Below are the code and all the weights of a small trained network. Each question names an input and a class and asks about switching units off, where a switched-off unit gives its printed mean instead of its output.

import numpy as np


def w(rows, s, z=0):
    codes = np.array(rows[::2]) - 128.0
    scale = np.full(codes.shape[1], s)
    scale[-1] = z or s
    return codes * scale


def norm(h):
    return h / np.sqrt((h * h).mean(-1, keepdims=True) + 1e-5)


def f(y):
    return np.maximum(y, 0)


def log_softmax(a):
    a = a - a.max(-1, keepdims=True)
    return a - np.log(np.exp(a).sum(-1, keepdims=True))


def net(x, mask):
    res = np.array(x, float).reshape(1, 4) / 4 @ E
    u = 0
    for l in range(4):
        y = f(norm(res) @ A[l][:, :-1].T + A[l][:, -1])
        res = res + np.where(mask[u : u + 5], y, B[l][:, -1]) @ B[l][:, :-1]
        u += 5
    return log_softmax(norm(res)[-1] @ U[:, :-1].T + U[:, -1])


A, B = {}, {}
E = w([
[55,64,134,162,83,140],'x0',
[178,83,132,128,118,1],'x1',
[162,96,223,92,94,205],'x2',
[136,130,120,123,110,132],'x3',
],0.0094)
A[0] = w([
[165,54,30,141,175,78,77],'L0N1',
[179,137,200,143,9,96,106],'L0N2',
[49,242,46,165,124,156,4],'L0N3',
[154,129,67,99,100,156,3],'L0N4',
[196,254,58,114,183,117,70],'L0N5',
],0.0076,0.0027)
B[0] = w([
[117,171,10,93,61,33,222],'L0N1',
[95,110,164,145,213,110,218],'L0N2',
[203,120,157,254,193,178,236],'L0N3',
[142,150,41,130,118,212,132],'L0N4',
[140,67,125,43,170,182,255],'L0N5',
],0.0073,0.005)
A[1] = w([
[121,72,103,92,122,92,57],'L1N1',
[162,139,171,120,91,60,82],'L1N2',
[89,152,150,200,92,159,1],'L1N3',
[114,140,92,254,94,109,55],'L1N4',
[93,211,179,85,89,171,118],'L1N5',
],0.0092,0.0039)
B[1] = w([
[137,105,141,109,100,104,219],'L1N1',
[147,126,151,163,138,250,224],'L1N2',
[90,97,113,111,117,159,180],'L1N3',
[65,158,84,224,96,203,251],'L1N4',
[111,206,115,88,109,80,241],'L1N5',
],0.013,0.0028)
A[2] = w([
[37,211,156,31,91,154,101],'L2N1',
[234,200,149,73,165,136,97],'L2N2',
[109,238,66,181,164,151,253],'L2N3',
[93,106,183,149,37,132,14],'L2N4',
[212,171,1,170,209,129,109],'L2N5',
],0.0073,0.002)
B[2] = w([
[60,118,98,28,150,125,205],'L2N1',
[86,218,132,198,107,80,225],'L2N2',
[202,148,181,125,102,158,250],'L2N3',
[66,26,186,137,156,69,167],'L2N4',
[162,2,180,32,150,183,254],'L2N5',
],0.0088,0.0058)
A[3] = w([
[34,52,145,105,77,191,73],'L3N1',
[134,133,22,224,62,70,3],'L3N2',
[141,234,65,101,21,197,245],'L3N3',
[2,86,108,201,43,97,88],'L3N4',
[165,167,236,106,111,100,92],'L3N5',
],0.0076,0.0032)
B[3] = w([
[106,85,5,129,194,116,236],'L3N1',
[77,204,112,68,33,152,188],'L3N2',
[97,114,176,148,177,48,254],'L3N3',
[195,221,174,108,81,141,239],'L3N4',
[187,207,72,255,59,66,207],'L3N5',
],0.0086,0.0045)
U = w([
[198,107,169,88,223,230,206],'0',
[73,151,97,235,142,222,110],'1',
[85,243,211,85,180,99,179],'2',
[3,95,119,61,185,165,83],'3',
[193,82,84,48,144,50,61],'4',
[106,168,89,131,35,101,237],'5',
[205,182,194,219,131,79,1],'6',
[83,34,205,188,141,71,115],'7',
],0.022,0.0021)

Each question gives the input, the list of numbers given to net, and the class t.
The units are the neurons (one row each of A and B). Each row of codes is followed by its name. A weight is (code - 128) times the scale printed after its matrix; where a second scale follows, it is the last column's (A, B and U).
mask holds one flag per neuron, layer by layer. A switched-off neuron (its flag False) gives its mean, the last column of its row in B, instead of its output. The means were averaged over made-up inputs and are rounded, as every weight is.
A unit's drop is (log p(t) with every unit on - log p(t) with that unit switched off) / (log p(t) with every unit on - log p(t) with every unit switched off).
The circuit of an input: a set's keep is (log p(t) with only the set's units on - log p(t) with every unit switched off) / (log p(t) with every unit on - log p(t) with every unit switched off). Starting from the 12 units with the biggest drops (on a tie, the unit counted first), units are removed one at a time, each time the one whose removal leaves the highest keep (on an exact tie, the one counted first), for as long as the keep stays at least 0.8.
circuit, biggest first: the units of the circuit, biggest drop first
most important unit: the unit with the biggest drop
top k neurons: the k neurons with the biggest drops, biggest first
top k neurons in layer l: the k neurons of layer l with the biggest drops, biggest first
drop of u: that unit's drop, to one decimal
input [2,8,-6,-7], class 5: circuit, biggest first	(L3N2, L1N4)
input [1,5,-4,-4], class 5: top 4 neurons	(L0N1, L0N5, L3N2, L1N4)
input [2,5,0,-4], class 5: most important unit	L0N1
input [2,7,0,-1], class 5: top 2 neurons	(L0N1, L2N5)
input [3,1,5,3], class 7: top 2 neurons	(L0N2, L0N5)
input [0,-5,-6,3], class 0: top 2 neurons	(L0N5, L2N5)
input [-6,2,3,1], class 6: top 2 neurons	(L3N5, L2N2)
input [0,-5,7,0], class 2: top 2 neurons	(L1N5, L2N5)
input [-4,-1,7,-7], class 2: top 2 neurons	(L0N3, L1N5)
input [0,-6,7,-5], class 2: top 3 neurons in layer 1	(L1N5, L1N4, L1N1)
input [2,2,0,-5], class 5: top 2 neurons in layer 0	(L0N5, L0N3)
input [-6,6,1,4], class 6: top 3 neurons	(L2N2, L1N2, L3N5)
input [1,2,5,3], class 7: top 3 neurons in layer 2	(L2N3, L2N2, L2N5)
input [1,4,-7,-5], class 5: circuit, biggest first	(L3N2)
input [6,-1,5,-3], class 3: top 2 neurons	(L0N3, L3N1)
input [-6,-3,1,-8], class 2: top 2 neurons	(L2N2, L0N3)
input [-5,8,2,4], class 6: top 2 neurons	(L1N2, L2N2)
input [-2,-7,4,-6], class 2: drop of L1N5	0.1
input [-1,1,3,-2], class 6: drop of L1N4	0.2
input [4,8,-1,3], class 5: drop of L2N5	0.1
input [2,0,4,3], class 3: most important unit	L0N3
input [1,-6,3,3], class 3: top 2 neurons in layer 2	(L2N1, L2N2)
